Below is a small trained network, with its code and all its weights. Each question gives an input and a class and asks what happens when units are switched off, that is, made to give their printed mean instead of their output.

import numpy as np


def w(rows, s, z=0):
    codes = np.array(rows[::2]) - 128.0
    scale = np.full(codes.shape[1], s)
    scale[-1] = z or s
    return codes * scale


def norm(h):
    return h / np.sqrt((h * h).mean(-1, keepdims=True) + 1e-5)


def f(y):
    return np.maximum(y, 0)


def log_softmax(a):
    a = a - a.max(-1, keepdims=True)
    return a - np.log(np.exp(a).sum(-1, keepdims=True))


def net(x, mask):
    res = np.array(x, float).reshape(1, 7) / 4 @ E
    u = 0
    for l in range(3):
        y = f(norm(res) @ A[l][:, :-1].T + A[l][:, -1])
        res = res + np.where(mask[u : u + 5], y, B[l][:, -1]) @ B[l][:, :-1]
        u += 5
    return log_softmax(norm(res)[-1] @ U[:, :-1].T + U[:, -1])


A, B = {}, {}
E = w([
[125,151,124,100,142,135,121,119,121],'x0',
[76,95,148,95,79,90,2,105,192],'x1',
[106,127,163,164,139,114,155,92,125],'x2',
[101,132,132,129,135,126,151,116,138],'x3',
[136,125,139,139,129,119,130,123,124],'x4',
[162,148,90,164,136,168,143,80,249],'x5',
[140,100,47,113,55,87,158,43,91],'x6',
],0.0068)
A[0] = w([
[67,115,170,88,73,44,146,202,55,35],'L0N0',
[77,131,179,106,179,89,144,232,184,20],'L0N1',
[189,148,110,114,175,157,209,131,79,84],'L0N2',
[81,103,159,93,98,54,2,53,176,141],'L0N3',
[145,70,62,47,12,92,173,5,100,4],'L0N4',
],0.0059,0.0028)
B[0] = w([
[153,88,57,100,182,226,93,1,84,197],'L0N0',
[150,142,156,178,145,79,93,147,112,174],'L0N1',
[127,98,165,115,55,143,155,168,122,196],'L0N2',
[113,94,171,83,81,147,207,149,145,253],'L0N3',
[118,158,112,159,153,52,111,178,127,235],'L0N4',
],0.0095,0.0067)
A[1] = w([
[99,151,148,161,156,157,82,153,106,76],'L1N0',
[137,201,193,153,143,92,97,157,121,1],'L1N1',
[169,106,166,135,255,151,111,164,153,108],'L1N2',
[172,133,108,151,119,120,156,106,245,98],'L1N3',
[124,123,200,106,113,143,55,124,145,38],'L1N4',
],0.0079,0.0021)
B[1] = w([
[87,255,57,131,181,159,57,159,177,166],'L1N0',
[103,197,82,141,124,65,115,185,197,167],'L1N1',
[149,93,40,179,129,7,118,99,144,224],'L1N2',
[127,145,123,96,197,235,5,91,28,253],'L1N3',
[141,111,67,166,54,93,226,152,99,201],'L1N4',
],0.0061,0.0047)
A[2] = w([
[159,81,86,41,121,65,125,9,142,4],'L2N0',
[128,106,79,132,148,47,102,95,39,85],'L2N1',
[192,171,118,167,134,171,253,189,66,105],'L2N2',
[158,186,19,130,79,6,140,32,90,1],'L2N3',
[159,142,107,108,182,230,35,6,103,154],'L2N4',
],0.0056,0.00097)
B[2] = w([
[169,121,184,147,132,150,204,182,168,214],'L2N0',
[152,181,146,160,218,126,57,126,201,243],'L2N1',
[30,21,225,2,8,109,119,121,187,248],'L2N2',
[131,242,109,240,165,122,99,191,198,248],'L2N3',
[162,89,137,146,225,168,131,46,12,253],'L2N4',
],0.0064,0.0047)
U = w([
[112,88,157,51,5,162,158,151,145,209],'0',
[145,207,64,207,137,57,100,195,152,2],'1',
[151,109,100,112,195,194,79,73,34,197],'2',
],0.012,0.00075)

Each question gives the input, the list of numbers given to net, and the class t.
The units are the neurons (one row each of A and B). Each row of codes is followed by its name. A weight is (code - 128) times the scale printed after its matrix; where a second scale follows, it is the last column's (A, B and U).
mask holds one flag per neuron, layer by layer. A switched-off neuron (its flag False) gives its mean, the last column of its row in B, instead of its output. The means were averaged over made-up inputs and are rounded, as every weight is.
A unit's drop is (log p(t) with every unit on - log p(t) with that unit switched off) / (log p(t) with every unit on - log p(t) with every unit switched off).
The circuit of an input: a set's keep is (log p(t) with only the set's units on - log p(t) with every unit switched off) / (log p(t) with every unit on - log p(t) with every unit switched off). Starting from the 12 units with the biggest drops (on a tie, the unit counted first), units are removed one at a time, each time the one whose removal leaves the highest keep (on an exact tie, the one counted first), for as long as the keep stays at least 0.8.
units of the circuit, in order: the units of the circuit, biggest drop first
most important unit: the unit with the biggest drop
top k neurons: the k neurons with the biggest drops, biggest first
k most important neurons of layer l: the k neurons of layer l with the biggest drops, biggest first
input [-5,5,8,7,7,0,6], class 1: most important unit => L0N4
input [3,-6,0,8,-2,-5,-8], class 1: top 4 neurons => L0N3; L0N1; L1N2; L1N0
input [3,-2,0,3,5,2,-2], class 0: 2 most important neurons of layer 0 => L0N2; L0N4
input [-1,8,5,-6,8,8,-6], class 0: 3 most important neurons of layer 0 => L0N3; L0N0; L0N4
input [0,-3,0,-1,0,-2,3], class 0: top 2 neurons => L2N2; L0N2
input [1,3,1,4,8,7,6], class 2: top 3 neurons => L1N3; L2N4; L1N2
input [3,2,0,-3,4,5,6], class 1: top 2 neurons => L0N4; L0N0
input [7,-7,-5,3,-5,-3,-6], class 0: top 3 neurons => L0N2; L2N2; L0N4
input [-8,6,-7,7,-4,-8,-7], class 2: 3 most important neurons of layer 0 => L0N0; L0N4; L0N2
input [6,1,-5,0,8,0,1], class 0: top 2 neurons => L0N3; L1N2
input [1,-7,1,-4,2,-5,-7], class 0: top 4 neurons => L0N2; L2N2; L0N4; L2N3
input [-2,-6,5,-3,5,7,-2], class 2: top 4 neurons => L1N3; L0N3; L2N4; L1N4
input [4,-1,-6,-3,1,-7,-8], class 1: top 4 neurons => L1N2; L0N1; L1N3; L1N1
input [0,-7,-1,1,6,-6,-7], class 0: top 4 neurons => L0N2; L2N2; L0N4; L1N3
input [-1,5,-5,5,3,-8,-6], class 2: top 2 neurons => L0N0; L0N4
input [8,-5,-2,-7,4,5,-4], class 0: most important unit => L0N2
input [1,1,0,4,-6,4,4], class 1: 2 most important neurons of layer 0 => L0N4; L0N0
input [-8,5,-6,4,5,6,-4], class 2: 2 most important neurons of layer 0 => L0N2; L0N4
input [5,6,-2,4,-7,2,7], class 1: 2 most important neurons of layer 2 => L2N2; L2N3
input [8,-3,1,1,7,-3,-1], class 0: units of the circuit, in order => L2N2
input [8,-5,-4,7,4,8,-6], class 2: 2 most important neurons of layer 0 => L0N4; L0N3
